Below are the code and all the weights of a small trained network. Each question names an input and a class and asks about switching units off, where a switched-off unit gives its printed mean instead of its output.

import numpy as np


def w(rows, s, z=0):
    codes = np.array(rows[::2]) - 128.0
    scale = np.full(codes.shape[1], s)
    scale[-1] = z or s
    return codes * scale


def norm(h):
    return h / np.sqrt((h * h).mean(-1, keepdims=True) + 1e-5)


def f(y):
    return np.maximum(y, 0)


def log_softmax(a):
    a = a - a.max(-1, keepdims=True)
    return a - np.log(np.exp(a).sum(-1, keepdims=True))


def net(x, mask):
    res = np.array(x, float).reshape(1, 4) / 4 @ E
    u = 0
    for l in range(3):
        y = f(norm(res) @ A[l][:, :-1].T + A[l][:, -1])
        res = res + np.where(mask[u : u + 8], y, B[l][:, -1]) @ B[l][:, :-1]
        u += 8
    return log_softmax(norm(res)[-1] @ U[:, :-1].T + U[:, -1])


A, B = {}, {}
E = w([
[103,9,73,62,15],'x0',
[254,180,1,158,72],'x1',
[186,128,167,8,102],'x2',
[160,169,186,132,6],'x3',
],0.0072)
A[0] = w([
[125,140,90,170,152,132],'0.n0',
[85,146,193,124,92,192],'0.n1',
[142,113,77,122,108,2],'0.n2',
[180,180,145,152,80,121],'0.n3',
[82,107,136,116,84,94],'0.n4',
[204,148,180,33,136,95],'0.n5',
[126,127,241,170,147,73],'0.n6',
[254,137,81,142,83,127],'0.n7',
],0.013,0.004)
B[0] = w([
[165,195,108,207,151,180],'0.n0',
[66,159,195,118,175,200],'0.n1',
[93,93,7,60,126,151],'0.n2',
[200,169,179,123,55,200],'0.n3',
[97,106,175,130,73,169],'0.n4',
[252,40,202,101,203,204],'0.n5',
[76,128,171,28,226,190],'0.n6',
[134,197,69,18,56,254],'0.n7',
],0.011,0.0083)
A[1] = w([
[96,101,65,150,96,101],'1.n0',
[183,65,126,148,170,5],'1.n1',
[140,26,96,96,196,175],'1.n2',
[68,112,59,233,202,11],'1.n3',
[168,161,207,147,150,100],'1.n4',
[12,19,169,166,11,60],'1.n5',
[151,118,157,166,29,65],'1.n6',
[145,111,221,135,175,195],'1.n7',
],0.011,0.0025)
B[1] = w([
[81,127,136,88,165,158],'1.n0',
[149,112,116,163,157,145],'1.n1',
[131,186,129,192,146,203],'1.n2',
[56,168,98,227,136,193],'1.n3',
[122,132,112,108,66,206],'1.n4',
[156,6,105,137,136,207],'1.n5',
[140,113,141,130,171,170],'1.n6',
[139,110,89,142,107,255],'1.n7',
],0.019,0.0063)
A[2] = w([
[100,144,4,86,80,41],'2.n0',
[85,43,104,161,112,119],'2.n1',
[222,135,88,116,186,48],'2.n2',
[136,172,145,151,94,199],'2.n3',
[115,38,161,154,93,2],'2.n4',
[143,79,60,75,116,129],'2.n5',
[126,179,170,80,87,108],'2.n6',
[70,154,199,112,182,19],'2.n7',
],0.017,0.0022)
B[2] = w([
[55,115,140,195,6,254],'2.n0',
[206,104,55,67,180,218],'2.n1',
[178,79,191,191,76,224],'2.n2',
[142,142,121,118,189,192],'2.n3',
[127,137,46,169,186,210],'2.n4',
[74,89,93,91,133,237],'2.n5',
[103,172,108,96,215,229],'2.n6',
[62,72,205,122,84,203],'2.n7',
],0.019,0.0077)
U = w([
[79,110,92,110,5,127],'0',
[66,172,100,223,183,74],'1',
[123,228,166,93,206,2],'2',
[55,87,223,91,166,160],'3',
[215,76,191,175,115,95],'4',
[211,150,174,23,106,121],'5',
[176,203,135,166,66,127],'6',
[141,51,81,127,186,224],'7',
],0.018,0.0056)

Each question gives the input, the list of numbers given to net, and the class t.
The units are the neurons (one row each of A and B). Each row of codes is followed by its name. A weight is (code - 128) times the scale printed after its matrix; where a second scale follows, it is the last column's (A, B and U).
mask holds one flag per neuron, layer by layer. A switched-off neuron (its flag False) gives its mean, the last column of its row in B, instead of its output. The means were averaged over made-up inputs and are rounded, as every weight is.
A unit's drop is (log p(t) with every unit on - log p(t) with that unit switched off) / (log p(t) with every unit on - log p(t) with every unit switched off).
The circuit of an input: a set's keep is (log p(t) with only the set's units on - log p(t) with every unit switched off) / (log p(t) with every unit on - log p(t) with every unit switched off). Starting from the 12 units with the biggest drops (on a tie, the unit counted first), units are removed one at a time, each time the one whose removal leaves the highest keep (on an exact tie, the one counted first), for as long as the keep stays at least 0.8.
units of the circuit, in order: the units of the circuit, biggest drop first
top k neurons: the k neurons with the biggest drops, biggest first
k most important neurons of layer l: the k neurons of layer l with the biggest drops, biggest first
drop of u: that unit's drop, to one decimal
input [-6,-2,1,8], class 3: units of the circuit, in order => [0.n6]
input [0,3,6,2], class 5: 2 most important neurons of layer 0 => [0.n7 0.n5]
input [-1,3,4,-5], class 4: top 2 neurons => [0.n5 2.n2]
input [8,1,-2,4], class 7: units of the circuit, in order => [1.n5 2.n1]
input [3,-1,-7,-2], class 1: units of the circuit, in order => [1.n3 0.n7]
input [4,-3,8,3], class 4: top 4 neurons => [0.n5 0.n7 1.n2 1.n1]
input [-5,7,7,5], class 5: units of the circuit, in order => [0.n7 0.n5]
input [-2,-4,4,7], class 3: top 4 neurons => [0.n6 0.n1 2.n7 0.n7]
input [7,1,6,7], class 5: units of the circuit, in order => [0.n5 2.n0]
input [0,4,6,1], class 5: units of the circuit, in order => [0.n5 0.n7]
input [3,-5,4,3], class 7: 2 most important neurons of layer 0 => [0.n7 0.n4]
input [3,3,7,2], class 5: 2 most important neurons of layer 0 => [0.n5 0.n7]
input [0,1,2,2], class 5: top 2 neurons => [0.n7 0.n5]
input [-8,-2,3,0], class 3: units of the circuit, in order => [2.n7]
input [0,-3,-2,4], class 3: top 2 neurons => [0.n6 0.n1]
input [1,-2,-1,2], class 7: top 4 neurons => [0.n4 0.n7 1.n5 1.n7]
input [6,2,-7,-5], class 1: top 3 neurons => [1.n3 0.n7 0.n0]
input [3,3,-5,-5], class 1: top 2 neurons => [1.n3 0.n7]
input [-2,2,-5,3], class 2: 2 most important neurons of layer 0 => [0.n3 0.n2]
input [2,-3,-4,-4], class 1: units of the circuit, in order => [1.n2]
input [3,6,7,4], class 5: 2 most important neurons of layer 1 => [1.n7 1.n3]
input [0,6,-6,-4], class 0: top 2 neurons => [2.n0 0.n7]
input [3,1,-3,8], class 2: top 3 neurons => [0.n3 0.n7 2.n6]
input [1,3,6,0], class 5: top 2 neurons => [0.n5 0.n7]
input [5,5,-8,-8], class 1: top 2 neurons => [1.n3 0.n7]
input [0,4,1,4], class 5: top 2 neurons => [0.n3 1.n7]
input [0,3,3,-7], class 4: units of the circuit, in order => [2.n2]
input [-7,-7,-6,-1], class 3: top 2 neurons => [0.n6 2.n7]
input [5,1,1,7], class 5: 2 most important neurons of layer 2 => [2.n0 2.n7]
input [-5,0,-3,2], class 2: drop of 1.n4 => 0.3
